Below is a small trained network, with its code and all its weights. Each question gives an input and a class and asks what happens when units are switched off, that is, made to give their printed mean instead of their output.

import numpy as np


def w(rows, s, z=0):
    codes = np.array(rows[::2]) - 128.0
    scale = np.full(codes.shape[1], s)
    scale[-1] = z or s
    return codes * scale


def f(y):
    return y / 2 * (1 + np.tanh(0.7978845608 * (y + 0.044715 * y**3)))


def log_softmax(a):
    a = a - a.max(-1, keepdims=True)
    return a - np.log(np.exp(a).sum(-1, keepdims=True))


def net(x, mask):
    res = np.array(x, float).reshape(1, 8) / 4 @ E
    y = f(res @ A[0][:, :-1].T + A[0][:, -1])
    res = res + np.where(mask, y, B[0][:, -1]) @ B[0][:, :-1]
    return log_softmax(res[-1] @ U[:, :-1].T + U[:, -1])


A, B = {}, {}
E = w([
[192,163,65,78,128,72,109,110,147,161,87],'x0',
[151,103,103,118,149,249,157,127,131,87,124],'x1',
[166,96,87,148,125,125,160,62,167,138,106],'x2',
[26,229,153,122,214,129,166,93,194,121,152],'x3',
[146,110,227,83,199,137,119,124,147,122,92],'x4',
[122,97,101,1,113,165,68,123,123,144,35],'x5',
[139,135,151,110,220,107,92,198,58,80,52],'x6',
[114,146,126,62,122,147,156,147,110,127,139],'x7',
],0.009)
A[0] = w([
[171,60,130,132,52,79,92,145,101,169,164,132],'neuron 1',
[76,198,117,147,105,54,139,116,131,198,186,126],'neuron 2',
[61,134,173,176,139,178,166,138,169,56,125,220],'neuron 3',
[167,64,143,127,70,144,127,117,122,148,142,129],'neuron 4',
[182,107,74,87,82,138,111,125,79,142,93,4],'neuron 5',
[211,39,99,222,83,194,133,146,90,112,123,122],'neuron 6',
[3,152,217,141,202,180,146,149,170,78,173,128],'neuron 7',
[152,80,112,100,147,157,103,105,124,114,28,234],'neuron 8',
[126,126,217,151,115,187,162,117,144,139,206,165],'neuron 9',
[169,154,95,90,186,86,98,108,110,128,80,186],'neuron 10',
[156,113,81,80,132,216,156,49,221,137,122,188],'neuron 11',
],0.007,0.0045)
B[0] = w([
[108,168,76,107,171,127,130,88,96,180,166,206],'neuron 1',
[108,184,119,176,127,59,114,171,184,103,147,204],'neuron 2',
[156,161,95,148,161,154,115,79,86,196,201,225],'neuron 3',
[123,102,108,114,128,165,130,81,84,163,140,177],'neuron 4',
[108,123,55,172,57,115,123,93,121,108,164,170],'neuron 5',
[199,1,143,71,185,197,90,148,22,92,106,233],'neuron 6',
[119,131,31,139,210,171,28,139,99,47,208,255],'neuron 7',
[162,170,110,150,146,113,148,141,153,167,108,214],'neuron 8',
[109,121,27,121,79,143,111,54,155,188,129,209],'neuron 9',
[133,132,157,144,101,114,141,160,182,142,94,191],'neuron 10',
[161,104,162,79,93,140,165,179,167,230,19,222],'neuron 11',
],0.0082,0.0095)
U = w([
[164,101,209,60,131,142,159,169,154,188,1,253],'0',
[114,201,159,185,232,119,106,145,156,121,106,125],'1',
[160,97,84,169,64,91,169,144,229,111,73,33],'2',
[108,164,84,226,77,29,173,50,234,166,240,202],'3',
[95,145,175,78,65,96,117,199,125,74,129,21],'4',
[117,109,71,95,153,248,108,106,83,118,192,151],'5',
[176,73,159,143,211,122,106,156,76,8,161,151],'6',
[101,95,181,152,76,162,175,96,176,29,130,9],'7',
],0.0074,0.0036)

Each question gives the input, the list of numbers given to net, and the class t.
The units are the neurons (one row each of A and B). Each row of codes is followed by its name. A weight is (code - 128) times the scale printed after its matrix; where a second scale follows, it is the last column's (A, B and U).
mask holds one flag per neuron, in row order. A switched-off neuron (its flag False) gives its mean, the last column of its row in B, instead of its output. The means were averaged over made-up inputs and are rounded, as every weight is.
A unit's drop is (log p(t) with every unit on - log p(t) with that unit switched off) / (log p(t) with every unit on - log p(t) with every unit switched off).
The circuit of an input: a set's keep is (log p(t) with only the set's units on - log p(t) with every unit switched off) / (log p(t) with every unit on - log p(t) with every unit switched off). Starting from all 11 units, units are removed one at a time, each time the one whose removal leaves the highest keep (on an exact tie, the one counted first), for as long as the keep stays at least 0.8.
circuit, biggest first: the units of the circuit, biggest drop first
unit that matters most: the unit with the biggest drop
top k neurons: the k neurons with the biggest drops, biggest first
drop when u is switched off: that unit's drop, to one decimal
input [3,6,-8,8,8,-4,1,2], class 5: unit that matters most : neuron 7
input [-1,3,5,7,3,-7,6,2], class 5: circuit, biggest first : neuron 7; neuron 3
input [-2,-7,4,-8,3,-7,-4,-6], class 5: circuit, biggest first : neuron 6; neuron 1
input [-3,2,3,-2,-1,0,6,6], class 6: top 3 neurons : neuron 11; neuron 9; neuron 1
input [-6,4,1,-5,4,4,2,0], class 0: top 2 neurons : neuron 7; neuron 8
input [-7,-8,4,-1,8,1,0,-1], class 3: top 3 neurons : neuron 6; neuron 11; neuron 9
input [-3,8,8,-1,1,0,-5,-6], class 0: top 2 neurons : neuron 11; neuron 7
input [-2,0,6,5,-5,3,4,1], class 1: circuit, biggest first : neuron 6; neuron 9
input [-3,-3,1,1,-7,2,7,-1], class 1: top 4 neurons : neuron 6; neuron 11; neuron 9; neuron 5
input [2,2,0,6,8,5,5,1], class 1: top 3 neurons : neuron 7; neuron 6; neuron 8
input [3,-1,1,-5,-7,-6,6,-3], class 6: top 2 neurons : neuron 6; neuron 9
input [-4,8,-3,-2,-6,6,-8,5], class 0: drop when neuron 11 is switched off : 0.9
input [7,-3,8,6,3,-2,4,-2], class 0: drop when neuron 9 is switched off : 0.2
input [6,-3,-5,6,5,5,-5,3], class 0: drop when neuron 5 is switched off : 0.1
input [8,-4,2,-8,1,-2,-6,-8], class 5: circuit, biggest first : neuron 6
